Below is a small trained network, with its code and all its weights. Each question gives an input and a class and asks what happens when units are switched off, that is, made to give their printed mean instead of their output.

import numpy as np


def w(rows, s, z=0):
    codes = np.array(rows[::2]) - 128.0
    scale = np.full(codes.shape[1], s)
    scale[-1] = z or s
    return codes * scale


def norm(h):
    return h / np.sqrt((h * h).mean(-1, keepdims=True) + 1e-5)


def f(y):
    return np.maximum(y, 0)


def log_softmax(a):
    a = a - a.max(-1, keepdims=True)
    return a - np.log(np.exp(a).sum(-1, keepdims=True))


def net(x, mask):
    res = np.array(x, float).reshape(1, 6) / 4 @ E
    u = 0
    for l in range(2):
        y = f(norm(res) @ A[l][:, :-1].T + A[l][:, -1])
        res = res + np.where(mask[u : u + 11], y, B[l][:, -1]) @ B[l][:, :-1]
        u += 11
    return log_softmax(norm(res)[-1] @ U[:, :-1].T + U[:, -1])


A, B = {}, {}
E = w([
[45,195,28],'x0',
[200,253,142],'x1',
[128,127,128],'x2',
[128,127,128],'x3',
[85,158,205],'x4',
[128,129,127],'x5',
],0.006)
A[0] = w([
[63,133,97,100],'0.n1',
[32,134,147,1],'0.n2',
[27,177,242,75],'0.n3',
[149,37,165,102],'0.n4',
[240,179,173,93],'0.n5',
[196,77,185,92],'0.n6',
[16,177,255,152],'0.n7',
[137,142,52,103],'0.n8',
[98,152,215,62],'0.n9',
[50,128,90,60],'0.n10',
[80,150,186,133],'0.n11',
],0.0098,0.008)
B[0] = w([
[136,117,101,165],'0.n1',
[9,90,88,137],'0.n2',
[192,93,66,191],'0.n3',
[155,99,139,200],'0.n4',
[155,132,147,205],'0.n5',
[87,135,83,193],'0.n6',
[88,136,158,254],'0.n7',
[125,110,137,159],'0.n8',
[166,115,151,152],'0.n9',
[126,109,94,156],'0.n10',
[100,156,136,180],'0.n11',
],0.014,0.0058)
A[1] = w([
[52,152,198,222],'1.n1',
[131,90,159,64],'1.n2',
[177,101,82,12],'1.n3',
[136,246,92,164],'1.n4',
[246,179,183,154],'1.n5',
[150,219,122,3],'1.n6',
[85,69,87,36],'1.n7',
[159,180,89,42],'1.n8',
[17,90,118,108],'1.n9',
[162,143,94,36],'1.n10',
[144,88,160,124],'1.n11',
],0.013,0.0054)
B[1] = w([
[104,189,178,228],'1.n1',
[97,100,145,153],'1.n2',
[94,134,167,143],'1.n3',
[158,28,191,227],'1.n4',
[146,168,79,254],'1.n5',
[6,98,81,163],'1.n6',
[150,140,94,190],'1.n7',
[134,92,148,152],'1.n8',
[124,164,120,231],'1.n9',
[143,122,173,135],'1.n10',
[125,95,171,182],'1.n11',
],0.014,0.0068)
U = w([
[161,5,136,213],'0',
[73,119,230,214],'1',
[245,140,80,81],'2',
[190,209,200,5],'3',
[121,97,1,63],'4',
[33,179,95,108],'5',
],0.027,0.0034)

Each question gives the input, the list of numbers given to net, and the class t.
The units are the neurons (one row each of A and B). Each row of codes is followed by its name. A weight is (code - 128) times the scale printed after its matrix; where a second scale follows, it is the last column's (A, B and U).
mask holds one flag per neuron, layer by layer. A switched-off neuron (its flag False) gives its mean, the last column of its row in B, instead of its output. The means were averaged over made-up inputs and are rounded, as every weight is.
A unit's drop is (log p(t) with every unit on - log p(t) with that unit switched off) / (log p(t) with every unit on - log p(t) with every unit switched off).
The circuit of an input: a set's keep is (log p(t) with only the set's units on - log p(t) with every unit switched off) / (log p(t) with every unit on - log p(t) with every unit switched off). Starting from the 12 units with the biggest drops (on a tie, the unit counted first), units are removed one at a time, each time the one whose removal leaves the highest keep (on an exact tie, the one counted first), for as long as the keep stays at least 0.8.
circuit, biggest first: the units of the circuit, biggest drop first
unit that matters most: the unit with the biggest drop
top k neurons: the k neurons with the biggest drops, biggest first
top k neurons in layer l: the k neurons of layer l with the biggest drops, biggest first
input [-1,8,0,0,0,7], class 2: top 2 neurons in layer 1 => (1.n5, 1.n1)
input [-2,4,-5,3,-3,0], class 2: circuit, biggest first => (1.n5)
input [7,6,4,5,1,-2], class 1: circuit, biggest first => (1.n4, 0.n3)
input [-8,7,2,-8,0,6], class 2: top 3 neurons in layer 0 => (0.n7, 0.n6, 0.n11)
input [-8,1,-3,-6,-8,4], class 2: top 2 neurons => (1.n4, 1.n5)
input [-6,1,-6,-3,-3,7], class 2: top 2 neurons => (1.n5, 0.n5)
input [1,-3,4,-1,-1,-8], class 4: circuit, biggest first => (1.n4, 1.n1)
input [0,1,8,2,-3,-3], class 2: circuit, biggest first => (0.n6, 1.n5)
input [1,-7,8,-5,0,7], class 4: top 2 neurons => (1.n4, 0.n7)
input [6,0,8,-8,0,3], class 4: top 4 neurons in layer 0 => (0.n7, 0.n10, 0.n5, 0.n8)
input [3,6,0,-6,5,3], class 1: circuit, biggest first => (1.n4, 1.n1)
input [-1,5,2,-2,0,-4], class 2: top 3 neurons => (1.n5, 0.n7, 0.n5)
input [5,8,8,-2,2,-2], class 1: circuit, biggest first => (1.n4, 0.n3)
input [2,-8,-8,-5,7,2], class 5: circuit, biggest first => (1.n4)
input [8,3,7,2,0,-2], class 0: top 2 neurons => (1.n4, 0.n7)
input [-7,1,4,-7,1,-5], class 3: top 3 neurons in layer 1 => (1.n5, 1.n4, 1.n6)
input [3,3,1,-1,3,7], class 1: top 3 neurons => (0.n7, 1.n4, 1.n1)
input [-2,2,-6,-5,-1,-7], class 2: top 3 neurons => (0.n5, 1.n5, 0.n7)
input [7,2,-6,8,8,-7], class 1: top 2 neurons => (1.n4, 0.n7)
input [-6,2,4,-7,-2,3], class 2: top 2 neurons in layer 1 => (1.n5, 1.n1)
input [-5,3,6,-6,7,-5], class 3: unit that matters most => 0.n7
input [1,-7,-6,6,-3,-5], class 4: top 3 neurons in layer 0 => (0.n5, 0.n3, 0.n9)
input [-7,3,-2,5,6,-8], class 3: top 2 neurons in layer 1 => (1.n5, 1.n4)
input [-8,3,-3,0,-5,0], class 2: top 2 neurons => (1.n5, 1.n1)
input [7,1,-5,-7,-7,4], class 0: top 2 neurons => (1.n4, 1.n5)
input [4,7,7,-2,-1,2], class 0: top 2 neurons => (1.n4, 0.n7)
input [-6,1,5,1,2,0], class 3: top 2 neurons in layer 0 => (0.n5, 0.n2)
input [4,5,2,5,-5,5], class 0: top neuron in layer 1 => (1.n4)
